Each row is followed by its class.
[ -3   5   2   7  -3   2  -5   1   0 -17   1 -13   0   4   3 -13   1  -6
  -2   3  -1  -2   3   6  -4   2  38   2   2  -4   1  -4   0  -6  10  -2
   6  11  -5   8   4   1  -6  -7  -3  21  -9   2  -6   0  -5 -13   9  14
 -12   2  -2   1  19  -7  -1  -3  -1  -2  -6   4  19  -4  10  -2   2   1
   5  13  13 -14   1  10 -10]
<92>
[  5  -7  -2  -3   2   2   2  -2  -5  14   9  -1  12   6  -2   1   0  -4
  -1   4  -4  -1   0  -8  -3  -2  -8  10   5  -6   5  -3   4  -3  14   3
   0  -4   4   3   1   2   2   3   3 -10  -3  -7   1   2   5  10   5  -5
  -2   0  -1  -1   1  -7  -3  -4   1  -6  -2   5   9  -6 -10   2  -2   3
   2  -2  -7   1   2  -5 -17]
<100>
[  2   4   2   5  -4   5   0  10  -1   4 -30  -4  -5  10 -10 -12   6  -2
  -2  -3   2  -1  -6   0  13  -3   7  -3  -4   3  -4  -5  -3  -8   4 -15
   3   6  -1  -1   0   7   5  -3 -30   6  -9   1   0  -3   4  -4  -7 -11
  -5  -8   3   1   5  -9   2   2 -17  -5 -10  -6   2   0  -5  12  -5   2
  11   5  -3  -4   3  -2   5]
<88>
[ 11  -7  -4   9  10   3 -18 -25  -2  30  -5  -3   5  11  -9  -3  -3  -5
  -1  -1  -3  -4   6   3   8 -12  13   1  -7  -4   2 -15   3   1 -13  -6
  -5 -24  -2  -2   1   9   1  11 -14  14   3  -7   4   6  -1  -2   0  -6
  -5   1   2   0  11 -12   1  -7   9  -2  -7   0   9   2  -9  -6 -10   5
   2  -3  24  12   2  -8  -6]
<100>
[  2   0   4   2 -22   1 -12   7  -1  15  -8  -3   8  36  -5  -3  12  -2
  -1  -2  -1  -7   1   3  12   0   6  -4  10   3   5  -6   2  -3   0  -8
  10  12   1  -5 -12  -1  11  -4   0 -21   6   9   4   2  -1   4 -17 -21
  -7  -2   0  -1   5 -16  -8   6  13   1  -7   7  -3 -11  25 -11  -5 -10
   4   7 -28  21  -8   7  24]
<93>
[  4   5   6   7  11  -1 -11 -13   1  -5 -15   4   1  -9   0   6  -3  -9
   5   2   8 -13  -2   2   2   1   7  -3   0   3  -9   6   4 -15  -4   2
   0   9  11  -3  -1  -1  -6   1  -4  -6  -1   4   3   0  -4  -5   6   6
  -2   3   3   3   2  -8   2  -3   2   0   6   6   4   1  -4   5   1   4
   0   1  30  -4  -1   8  -3]
<96>
[  3   0  -1  -6  -1   0  -5  -4   0   9  -6  20  28   0  -7   6  -3  -7
  -4   6  -4  -1   6   0 -10  -4 -51  11   3   0   4  -8  17  10   3   3
   5  -1  -3  -5  -1  -2  -1   6   2 -25   5   9  -8   3  -1   0  -4  -8
  -1   1   0  -2  -5   3  -2   6   3  -4  -3  -2  -6  -8 -20   4  -2   1
   2  -2   5  12   5   5 -12]
<92>
[  3   1   0   2   5   5  -3   7   7  12  12  -8 -17   8  -3 -10  -5   5
   5  -2   0   3  -7   6  12  -4  11  -1   0  -5   3  15  -2   3 -13  -8
  -7  25   2   2   4   9  -2   4   0   4   1   4  -6  -3   1  -7  25   4
  -1 -25  -4  -4   9   1  -1 -12  -3   9  -6  10  -5   0   4   1   1   2
   0  -1   9  -2   0  16   4]
<93>
[ -3  -6  -4   7  13  -5  -5 -15  -2 -14 -15  11  13  -2  -1   2   1  -3
   7  -6   2  -2   1   5  -5  16 -16  -2   0  -3  -8  -4   5  -6   0  -6
  -7   0  10   1   3   1  -7   5 -10  -6   5  -2   3   8  -2  -7   2   3
  -2 -12   0  -1   2  -9  -9   4   2   9  -4   4   3   3 -18  -5   8   7
  -1   7  24  -4 -11  14  -6]
<96>
[  5   4  -1  -5   5   5  10  -1  -9  15  11   3  15 -18   9  -2  -8   3
   3   6   6   2   2  -5  -4   8 -30   2  -3  -1   0  24   4  -7   0  -2
 -10  -8  -1  -1   1   2  -1  -7  -2  -4   1   6   4   3  -8   9   2   2
   2   2   0   1  10   0   1  -7   8   0   7   4   3  -1  -9   8   3  10
  12  -8   0  -1   1  -6 -11]
<92>
[ -4  -4  -1   6   8   4  -3  -6   4  37  10  -2   7  -2 -10  -7   1   3
  -3   2  -5   1  -5   0  -3  -3  21  -5  10  -3  -6  -1   7  -5 -11  -3
 -14 -16 -18   4   7   9   1   1  -6   7   4  -2   2   8  -4   1  12 -11
  -8   3   7   1   5 -16  -6  -8   3   2  -6   0   3   5   5  -8  -5  -1
  -2 -12  13  20   3  -6   6]
<100>
[ 18  -3  -8   0   4  13  -3  -8  -3  11  19 -11   5 -10  -3   5 -14  -9
   0   0   2   4   0  -1  10  -8 -11   3   3   4   1   9   0 -11  -5   2
   3  -3  -2   4   3   5  -5  -1  -6  13 -10   9  -3  -4   5  -4 -14   2
   1   4  -1  -2   5 -10  -2 -11  -6   2   4   1  23   4 -10   3  -2  10
  -1 -16   9   2   1 -13 -10]
<99>
[  7  -2   2  -4  -6  -1   7  -3  -6 -10  12   1  12  11  -4  -5  -1  -5
   0  11 -22   2  -4   7   0  -6 -12   1   6  -4  14 -42   3  -9   4   7
  -7  20  -7   8  -2   6 -14  -7   4   4  -5   8  -2   3   6 -11   1   5
  -2   3  -8  -1  11 -13  -4 -14 -12   3  -4   8  38   1   2   3   6   3
  -5 -13   8   2   2  11 -12]
<99>
[ -1   3  -8   3   6  -1  -8  -1  -2   5  -9  -6   4   5  -1  -2  -5  -4
   5   1  -1   1  -2  -2   0  -3  16   3   4  -6   3  -1  -1  -2  -7   6
  -2   3  -5  -5   1   5  -7  -2  -6  -6   6  -6  -4  -6   2   5  13   3
  -8   5  -1   5   5 -12  -5  -4  -5  -7  -6  20  -3   1  12  -2   0   5
   0   1   5   1  -1  -7 -12]
<100>
[  0  -7   1  11   8   4  -7 -12  -4   2 -21   3  15   3   5   6   0  -3
   6 -11   1  -3  -2  -1  13  17 -16  -3  -1  -2  -9  12  -5   0  -3  -6
   0  -6  -4  -2   1  -2   2   9 -16 -10   9  -4  -1   8   0   4  -8  10
  -2 -11  -1  -4  -1  -5 -12   2  10   2   5   8 -17   2 -21   6  -4   9
   1   4   1  -8  -2   8  -7]
<107>
[  1   0  -1  -2   8   5   5  -6  -1 -19 -15   9  11 -10  -5  -6  -1  -9
   3   1  -2   1   2   3  -2  -3 -30  -2  -6   0   8  -3   7  -5   2  -2
  -2  22  -7  -1   2   9  -8   1 -17   0  -7   2 -11   3   1  -7   4   1
   5  15  -3   3   7  -8   1 -10 -20   2 -12   8  20  -3 -20  19   2   3
   3  -9  32  -6   4  27   1]
<92>
[ 15   2  -3   2   1   3 -23 -15 -10  -8  10  17  -6  10  -4  -3   3  -8
  -4 -11  -2  -7   2  10  15  -2  13  -1   2  16  -8  32  -5 -10   4   2
  -7  12   4  -3   0  -9  -4   3  -3   2   0  13  11   1   5  -3 -22  -8
  -4   0  -6  -4   9 -40  16 -11  28  15  15 -10  23   1  12  -4   4   5
  -5   4   2  12   1  16  12]
<93>
[  1 -10  -3 -13 -12  -1  21  -2  -9 -41  20   3  40  -7  13  12  -1   1
   0  10   2   6   1   1   8  -6 -37   3  -9  -3  15   0 -19  -2   7   5
   5   5   2  -1  12  -3  -8   6  21  -8  19 -18   7  -3   0   8 -12   8
 -15   5  -5  -2 -10   1   4  -5   6  -4   9  22   6  -3 -20 -16   5   3
  -2  -1  -4 -13  -3   9 -22]
<99>
[  7   4   2   0  -6  -7  -7  -1   9 -29  -4 -13 -15   8  -5   2   4  -6
  -1   1   2  -4  -4  14  18 -31  42  -2   5   4   0 -12 -10   2  -8   5
  13  14   1   1  -5   5  -4  -9  -1  11  -7  -6  -3  -1  -3 -11  -6   9
  -3  -5  -3  -3   5   5   3   3  -9  -5  16  -5   7  -7   5  -2   1  -4
   1  -1  11  -1   3  -1   5]
<88>
[ -7  26   0  -3 -13  -8  -6   5  12 -51 -25   9  13  11  -7   7  13   2
   3   1   2  -8   9   6  -7 -22  43   5   9  -5   3 -32   4   5  11  -4
  23  14   5   3  -5  -5   3  -4  -1  51 -11 -17  -6   6  -1  -4  -8 -11
  -1   8  -3   0   0   2  -5  12   2  -1 -10  -3 -15 -11  -2 -24  -5 -21
  -4  12  10  10  -1  15  12]
<107>
[ -2   2   5   6  11   8 -19  -8  -1  12 -37   0  -6  14  -5   4  -2   9
  -3  -3  -1  -2  -2  -5  18  -2   7  -6   6   6 -18  10   4  -4 -10  -5
  11   0   3 -15   2   8  -1   4 -18  -9   2  20  -1   8  -1   8 -24  -5
   3  -3   4  -2  10  -9  -1   2  11 -37   1   5 -27  -1   3   9  -2   5
  -6   6  12   5   0   4   8]
<88>
[  6   6  -5 -10  -9  -3  -2  -1   7  -2 -23  17  -9   1 -13  -6  -8  -4
   0  -4  -2  -7   2   1  -8 -32   5  -5  -2   2  11 -19   6  -6   2  -6
   5  -4  -4  -4  -7  16  13   2 -13  21 -14   5   9   1   5  -7   2 -24
   7  -5  -1  -4  13   7   6   7  -7   9  -2 -10  10  10 -22   8  -4 -12
  -1  -4  -4  12   9  14  26]
<93>
[ 13   2   5   1  -4   4 -13  -7   1   1   0  -9  -5  -1  -1   8  13  -9
   8  -9   1   0   3   6  17 -12 -17  -1 -12   5  -6   5  -2   3  -8   1
   0  12  -5  -3  -2   2  -7  -4   0  -9   0   8  -2   5  -2  -9 -15   9
   3   1  -4   1   0   0   2  -3   8   5   8   5   6   0  -6   9  12   0
  -4  -8  11  -3 -16  -4  24]
<88>
[  0 -10 -45   4   6   0  -1   3   2  22  24 -11   1   2  -5   3  -1   2
  -1   5   0   3   2   6  -5  -7  15   3  17 -15   3 -24   6  16 -15  -4
   6  -5   2  24  -3   3   0   1  10   4  11  -4  -4  -2  -2   1  14   6
  -8   0  -1  -2  -6  -1  -5 -10  -8  -3  -3  11  16  13  14  -6  -5  -8
  -1  -8  13   4  -1 -14  -5]
<100>
[  3   3   3  -5  -1  -2   1 -12   0 -14   6  12   5  -2  -2   0 -10   8
  10   2   1  -4   2   8 -12 -10  16   2   0  -1  14 -10   4   1   0  -9
  -1  -3  -4   0  -3   3  -1   8   2   6   4 -11   5   2   3   2   5  -8
  -2   2  -5  -5   0 -15   1   0   8  12  -6   2   6  -9  -1 -15   2   0
  -3  -7   7   5   0  13   1]
<95>
[  7  -1   1   5   5   6 -19   3 -10  38  -8  -5   1  18  -8  -2  -1   0
  -1   1  -3   0   3   1  -1   2  23  -1   4  -1 -11   4  11  -3  -2   1
  -3   0   0  -3   2   8   1  -3 -18   9   1   2   2   0   3   1  20 -14
   0  -2   0   2  13 -24  -1  -4  -8  -6  -7  -1  20   7  16   7  -2   1
   0  12   7  10   3   5 -11]
<93>
[ -9 -11  -6   6  11 -13 -10  -1   2  37   1   4 -15   3  -6  -6  -4   5
   7   5  -2   6   4   5 -17   9  22  -2   7 -12   6 -17  -9   1 -10  -4
  -9 -21   6   9   3  -5   7   4   5  18  13   0   6   6   1   4  21  -9
   0  -6   0  -3   3  -4   0  -2  -3   6 -15  -7   6  -1  11  -9  -4  -4
  -2  -2  -3  27   1 -10   0]
<100>
[  2  -1  -4  -1  -2   3  -5 -13   8  -6  -2   6   5  -4  -4   1  -5 -11
   3   8  -1   2   4   7   6  -8 -21  -8   0  -2   8  12   9  -8 -13  -2
   2  26  -2 -10   3   8  -5  -1   2 -20   5   9   3  13   0   3   5   2
  -4   2  -2  -1   9  -6   2  -7   1   6  -8  15  15   2  -1  13   1   5
  -5  -3  23   6   3  13  -2]
<96>
[ -8   2  -5  -1  17   0   6  -5  -1   3   7   0  -7 -19  -1  -9  -8   3
   9   4   0  -3  -3  -1 -14   7  -8   1  -4   2   1  16   8 -10   4   2
 -10  13   2   7   2   8  -6 -12  -5  12  -9   3   1  -3   1 -13  25   4
   1  -1   1   4  13  -1   3  -9 -15  -1  -6   2  23   5  -9  16   2   4
  -3  -2  31 -15   4  11 -15]
<88>
[-10   2   0  12  10  -8   1   1   2  -4 -10  -3  16 -11  -5   9   4   2
   4  -6   5  -3   9  -4 -14  25 -34   4   0  -3 -13 -27   3   1   2   3
   0   2   2  10  -1 -10  -9  -1  -4   1   7   9  -1   8  -5 -15   6   7
   2   2   8  -5 -13   7  -4   6 -21  -2 -12 -10  -2 -28 -19  -2  -1   0
  -1  12  17 -18   0   5 -15]
<92>
[ 13   6   6  -3  -5   0  -3  -8  -1 -27   6  -3  -3   8  -5  -7   3  -3
 -20   3   6  -3  -4   9  -5 -11  26   1  -2   8   9   3   4  -6   5   3
  -1  23   3   1  -7   0  -9  -4   1  15  -9  -1  -2  -4   2 -18  10  -8
  -6   4  -4  -5   9 -14   6   0   0   5  -2  -2  24   0   4  -5   4   4
  -3 -14  16  -4  -2  21   3]
<99>
[-17 -10  -2  16  15  -4  -4  -1   0  26  17  -5   6  -4  -1   1   1   7
   3   3   2  -4   6  -1 -21  30   4  -3   3  -9 -11  -1   2  10  -8  -2
  -8 -15  -5   7   6  12  -6  -2  -6   3  16  -2   1  15  -6   0   6   7
  -8   1   8  -1 -14 -13 -13 -16  10   7 -10   6  -4   0  35 -14  -2   0
   2  -6  10  19  -1  -9  -3]
<107>
[-10  -2  -4  12  23   6  -6   5   9  24   7 -23  -1 -17   6  -8  -3 -10
   6  10  -5   5   5   3   2   3  29   4   2 -14 -11 -19  -4  -1 -16  -3
  -9 -14   0   3   5  11 -11   5 -17  20   3  -5  -7  -3   2  -5   9  17
  -1   1  -1   2   2 -17  -8 -24 -15  -9 -10   0  18   6  24  -2  -5   5
   3 -10  32  24  -5 -32 -17]
<107>
[  0  -2  -2   9   1   0   4  -4 -10   2  -6   4  25   5   1  -1  -2   3
  -2  -1   0   0  -5   3  -8  10 -27   4   2  -3   6  -2   5  -9  14   2
  -5  -1  -4   8   0   0  -1   4  -9  -1   1   3   0   1   3  -4   6 -10
  -4  21  -3  -2  -3 -10  -6  -3 -10  -5  -4  19  11  -2 -23  -1   1   8
   1   7   9  -7  -4   8 -16]
<92>
[ -1  -5  -5   8  17  -8 -12 -16   2  34  14   5 -16 -11  -8 -12   1   2
   2  18   2  -3  -2   6  -7  -2  45   1  -4  -5  -4  12   9   1 -10  -6
  -8 -12   2  -3   0   7   4   4 -17  28   2  -8   4   7   0   4  19 -15
  -4   0   4   1   9 -15  -1  -7   4   8  -3  -4  17  16   9 -15  -3   1
   0  -7  26  21   0  -1   4]
<100>
[  2   5  10   5  -4   3  21  -8   7  -4   1   4  10  -5  -7  -6   1   4
   0   3   0 -12   0 -24  -3  -5  -2   1  -2   2  -3   7  10   2  12   3
  -5   0  -1   4  -2  -1  -9  -4 -13   5  -3  -2  -1   2  -3 -11   6 -13
   1  -1  -3  -1   4 -12  -1  -1 -14  -1  -5  -4  17   3 -11 -34  -5   0
   6   8  22 -10   1  19  -8]
<96>

Each row is followed by its class.
[  6   6   3   9  -1   3  16   7   8   1  -7 -22  -8 -13   2 -12  -6  -2
   8   1  -3  -4   8  -2 -10   1   2  22   9   4 -12  -5   0   1 -11   2
   4   2   1  -2  -7   2  -1  -1   4  -3  -1   0   9   3 -11   2   3  -3
   1  -4   1   7   3   4  -3   5  -8   1   6  -4  -2   5  -4   1  -5 -13
  -2   1   5   2   4  -7   2]
(39)
[-15   3   4 -17  -9   0   2   3  -6   2 -14 -17  10 -20  -3 -31  -4   1
 -13 -11   2   2 -19 -12   7   7   2 -21  -6  -3  13   0   1  33  17  12
  -1  -2  -1   2  -3   1   7   2   1  -1  -9  11   7  -3  -9   9   0  -2
  17   3   3  12   1   3  -2  27  -3   1  17  -1   3  -8   0  -6  -5  -7
 -10  -4   1  -3  13   2   1]
(41)
[  3   6  -3  25   4 -46  48  -2 -12  -3 -33  39  -4  46   8   2  13  -7
   7  14 -25   0  -4   7 -26 -20  20  24   0  11   7   8  -2 -25  13 -12
  -1  11   3   1   8   3   6   1  -1   7  -6 -14   6   1   2   3 -15   5
 -14 -12   3  -9  -4   2   9  -4  -2   1  -5 -35  -5  21   6   6   8 -30
   1  19   4   5  -5  -1 -11]
(37)
[  6   1  -4   4   0   8   3  -2  -5  -3  16  -5  -1   8  -3   4   0   0
 -12   3  -1   6   3   5   6   3   1  11  -3  -4   0   1   1  -8   4   6
   4  -2  -2  -4  13   6  -4   0   0  -5   5  -3  -9  -2   3   7  -7  -1
  -4  -1   1  -5   1  -1  -1   3  -5   3   2  -3   2  -6   1   1  -5  -2
  -6  -1   6  -5  -3  -3   2]
(24)
[  8   2 -13   6  -5 -14  13   4 -22   0  -3 -25 -11 -30 -12   3  -5   0
 -12  27 -11   1 -11  -3  -3   6  19  23  -5   6 -24  -1   3  39  19  16
   9   5  -5   1 -18  14 -28  -2   3 -12 -11   5  -7  -4  -9   2 -15   1
   9   6   1  16   1 -19  -7  47  -6   6  14  -6  -3  -2   4   1 -18  -9
  14  -1  11  -2   7 -10   1]
(41)
[ -3   4  10   2  -4   6  12   5  -5   4 -10 -15  -2 -15  -2   3 -10  -2
   5  -2  -2  -4  -7  -4 -22 -10  -3  13   9   8   1   3   6  39  -2  -6
   6  11   3  -3   9   6  -4   1  -1   8  -9   2   1   0  -1   3   4  -1
  10 -14   5   5  -3  -2  -2  23  -4   2  -5  -4   0   7   6   2   0 -12
   8   8   5  -1   4  -5   7]
(41)
